Below is a small trained network, with its code and all its weights. Each question gives an input and a target symbol and asks what happens when units are switched off, that is, made to give their printed mean instead of their output.

import numpy as np


def w(rows, s, z=0):
    codes = np.array(rows[::2]) - 128.0
    scale = np.full(codes.shape[1], s)
    scale[-1] = z or s
    return codes * scale


def f(y):
    return y / 2 * (1 + np.tanh(0.7978845608 * (y + 0.044715 * y**3)))


def softmax(a):
    e = np.exp(a - a.max(-1, keepdims=True))
    return e / e.sum(-1, keepdims=True)


def log_softmax(a):
    a = a - a.max(-1, keepdims=True)
    return a - np.log(np.exp(a).sum(-1, keepdims=True))


def net(x, mask):
    ids = ['ΓΞΠαβεζηλμστφψω'.index(c) for c in x.split()]
    T = len(ids)
    res = E[ids] + P[:T]
    u = 0
    for l in range(2):
        r = res
        for j in range(3):
            rows = slice(2 * j, 2 * j + 2)
            q, k, v = (r @ M[l][rows].T for M in (Q, K, V))
            z = softmax(np.where(np.tri(T) > 0, q @ k.T / 2**0.5, -1e9)) @ v
            o = O[l][rows]
            res = res + np.where(mask[u + j], z, o[:, -1]) @ o[:, :-1]
        u += 3
        y = f(res @ A[l][:, :-1].T + A[l][:, -1])
        res = res + np.where(mask[u : u + 4], y, B[l][:, -1]) @ B[l][:, :-1]
        u += 4
    return log_softmax(res[-1] @ U[:, :-1].T + U[:, -1])


Q, K, V, O, A, B = {}, {}, {}, {}, {}, {}
E = w([
[78,173,140],'Γ',
[97,111,119],'Ξ',
[114,98,112],'Π',
[80,96,89],'α',
[163,133,176],'β',
[83,133,101],'ε',
[162,128,143],'ζ',
[112,83,112],'η',
[183,111,130],'λ',
[121,114,50],'μ',
[93,128,120],'σ',
[66,93,5],'τ',
[159,55,160],'φ',
[94,135,148],'ψ',
[106,132,126],'ω',
],0.02)
P = w([
[245,139,79],'0',
[25,8,205],'1',
[161,124,75],'2',
[7,32,248],'3',
[160,114,72],'4',
[30,5,245],'5',
],0.011)
Q[0] = w([
[83,105,150],'L0H1',
[139,51,5],'L0H1',
[106,144,184],'L0H2',
[147,77,130],'L0H2',
[135,102,141],'L0H3',
[101,73,178],'L0H3',
],0.016)
K[0] = w([
[132,8,164],'L0H1',
[170,201,96],'L0H1',
[93,107,48],'L0H2',
[189,228,148],'L0H2',
[171,59,126],'L0H3',
[187,118,158],'L0H3',
],0.012)
V[0] = w([
[176,237,23],'L0H1',
[119,62,106],'L0H1',
[137,247,227],'L0H2',
[82,162,254],'L0H2',
[26,153,225],'L0H3',
[227,108,140],'L0H3',
],0.0064)
O[0] = w([
[231,142,221,151],'L0H1',
[255,93,74,171],'L0H1',
[116,167,156,24],'L0H2',
[140,153,184,1],'L0H2',
[61,177,129,9],'L0H3',
[149,89,227,181],'L0H3',
],0.0065,0.0071)
A[0] = w([
[2,83,150,122],'L0N1',
[168,231,159,254],'L0N2',
[112,101,71,100],'L0N3',
[194,54,74,108],'L0N4',
],0.0094,0.0084)
B[0] = w([
[203,137,121,203],'L0N1',
[56,161,249,148],'L0N2',
[78,170,134,163],'L0N3',
[121,168,97,249],'L0N4',
],0.012,0.013)
Q[1] = w([
[44,182,188],'L1H1',
[102,146,21],'L1H1',
[217,154,198],'L1H2',
[80,233,157],'L1H2',
[92,1,111],'L1H3',
[191,128,140],'L1H3',
],0.0094)
K[1] = w([
[174,128,83],'L1H1',
[97,101,98],'L1H1',
[109,106,198],'L1H2',
[3,118,149],'L1H2',
[239,62,52],'L1H3',
[66,70,127],'L1H3',
],0.014)
V[1] = w([
[189,130,222],'L1H1',
[138,12,136],'L1H1',
[146,205,153],'L1H2',
[34,156,81],'L1H2',
[73,60,146],'L1H3',
[175,67,221],'L1H3',
],0.011)
O[1] = w([
[119,212,117,113],'L1H1',
[163,102,188,185],'L1H1',
[133,97,53,158],'L1H2',
[87,255,120,2],'L1H2',
[220,94,75,8],'L1H3',
[173,89,126,75],'L1H3',
],0.0069,0.0071)
A[1] = w([
[167,46,82,135],'L1N1',
[76,9,54,146],'L1N2',
[203,217,129,146],'L1N3',
[112,186,56,9],'L1N4',
],0.011,0.014)
B[1] = w([
[149,126,76,230],'L1N1',
[136,186,197,251],'L1N2',
[85,4,88,151],'L1N3',
[186,116,176,138],'L1N4',
],0.013,0.017)
U = w([
[110,152,26,144],'Γ',
[132,152,147,133],'Ξ',
[123,101,174,113],'Π',
[102,122,155,166],'α',
[121,60,106,96],'β',
[138,204,127,121],'ε',
[154,160,118,113],'ζ',
[105,110,162,163],'η',
[188,124,148,12],'λ',
[92,118,253,125],'μ',
[129,139,143,160],'σ',
[37,133,138,146],'τ',
[126,73,188,141],'φ',
[110,135,128,145],'ψ',
[134,143,133,139],'ω',
],0.015,0.011)

Each question gives the input, a string of symbols that net reads in full, and the target symbol t.
The units are the heads (2 rows each of Q, K, V and O) and the neurons (one row each of A and B). Each row of codes is followed by its name. A weight is (code - 128) times the scale printed after its matrix; where a second scale follows, it is the last column's (O, A, B and U).
mask holds one flag per unit, layer by layer, with each layer's heads first. A switched-off unit (its flag False) gives its mean, the last column of its rows in O or B, instead of its output. The means were averaged over made-up inputs and are rounded, as every weight is.
A unit's drop is (log p(t) with every unit on - log p(t) with that unit switched off) / (log p(t) with every unit on - log p(t) with every unit switched off).
The circuit of an input: a set's keep is (log p(t) with only the set's units on - log p(t) with every unit switched off) / (log p(t) with every unit on - log p(t) with every unit switched off). Starting from the 12 units with the biggest drops (on a tie, the unit counted first), units are removed one at a time, each time the one whose removal leaves the highest keep (on an exact tie, the one counted first), for as long as the keep stays at least 0.8.
units of the circuit, in order: the units of the circuit, biggest drop first
most important unit: the unit with the biggest drop
top k neurons: the k neurons with the biggest drops, biggest first
top k neurons in layer l: the k neurons of layer l with the biggest drops, biggest first
which heads matter: for each layer, one digit per head in row order, 1 if its drop is at least 0.15 and else 0, layers parted by /
input λ τ φ, target λ: units of the circuit, in order => L1H2, L1H3, L1N2, L1N1
input μ φ ε ω λ, target β: which heads matter => 000 / 001
input τ τ λ ψ τ ζ, target τ: units of the circuit, in order => L0H1, L0N4, L1H3, L0H2
input Γ τ λ μ, target Γ: units of the circuit, in order => L0N2, L1H1, L0N1, L0H1
input λ ψ λ Γ, target λ: which heads matter => 101 / 011
input β μ ω μ ζ μ, target β: top 2 neurons => L0N2, L0N1
input λ ω μ ε ζ β, target λ: top 3 neurons => L0N1, L0N2, L1N2
input λ α μ φ μ λ, target λ: top 2 neurons => L0N1, L1N2
input τ σ μ ζ, target τ: most important unit => L1H2
input μ μ ε τ ψ, target μ: top 3 neurons => L0N1, L1N1, L0N4
input τ μ ζ λ μ μ, target τ: top 3 neurons => L0N4, L1N2, L0N2
input Γ μ λ μ μ ζ, target Γ: units of the circuit, in order => L0N2, L1H1, L0H1, L0N1
input λ μ ζ η μ ζ, target λ: which heads matter => 001 / 011
input τ μ ζ μ λ μ, target τ: top neuron => L0N2
input τ λ τ ω, target τ: which heads matter => 110 / 011
input τ ζ μ ε, target τ: top 2 neurons in layer 0 => L0N4, L0N1
input μ φ τ μ η τ, target μ: top 2 neurons => L1N2, L0N3
input λ λ λ μ μ Γ, target λ: top 3 neurons => L0N1, L0N2, L1N1
input λ μ μ μ, target λ: top 2 neurons => L0N2, L1N1
input Γ μ Ξ λ η λ, target Γ: top neuron => L0N2
input Γ μ μ τ, target Γ: top 2 neurons => L0N1, L0N2
input Γ τ τ, target ε: which heads matter => 001 / 100
input τ Γ ψ, target μ: which heads matter => 110 / 100
input β μ ζ Π, target β: top 3 neurons in layer 0 => L0N1, L0N2, L0N4
input φ λ μ μ ζ, target φ: top 4 neurons => L0N2, L0N1, L1N2, L1N1
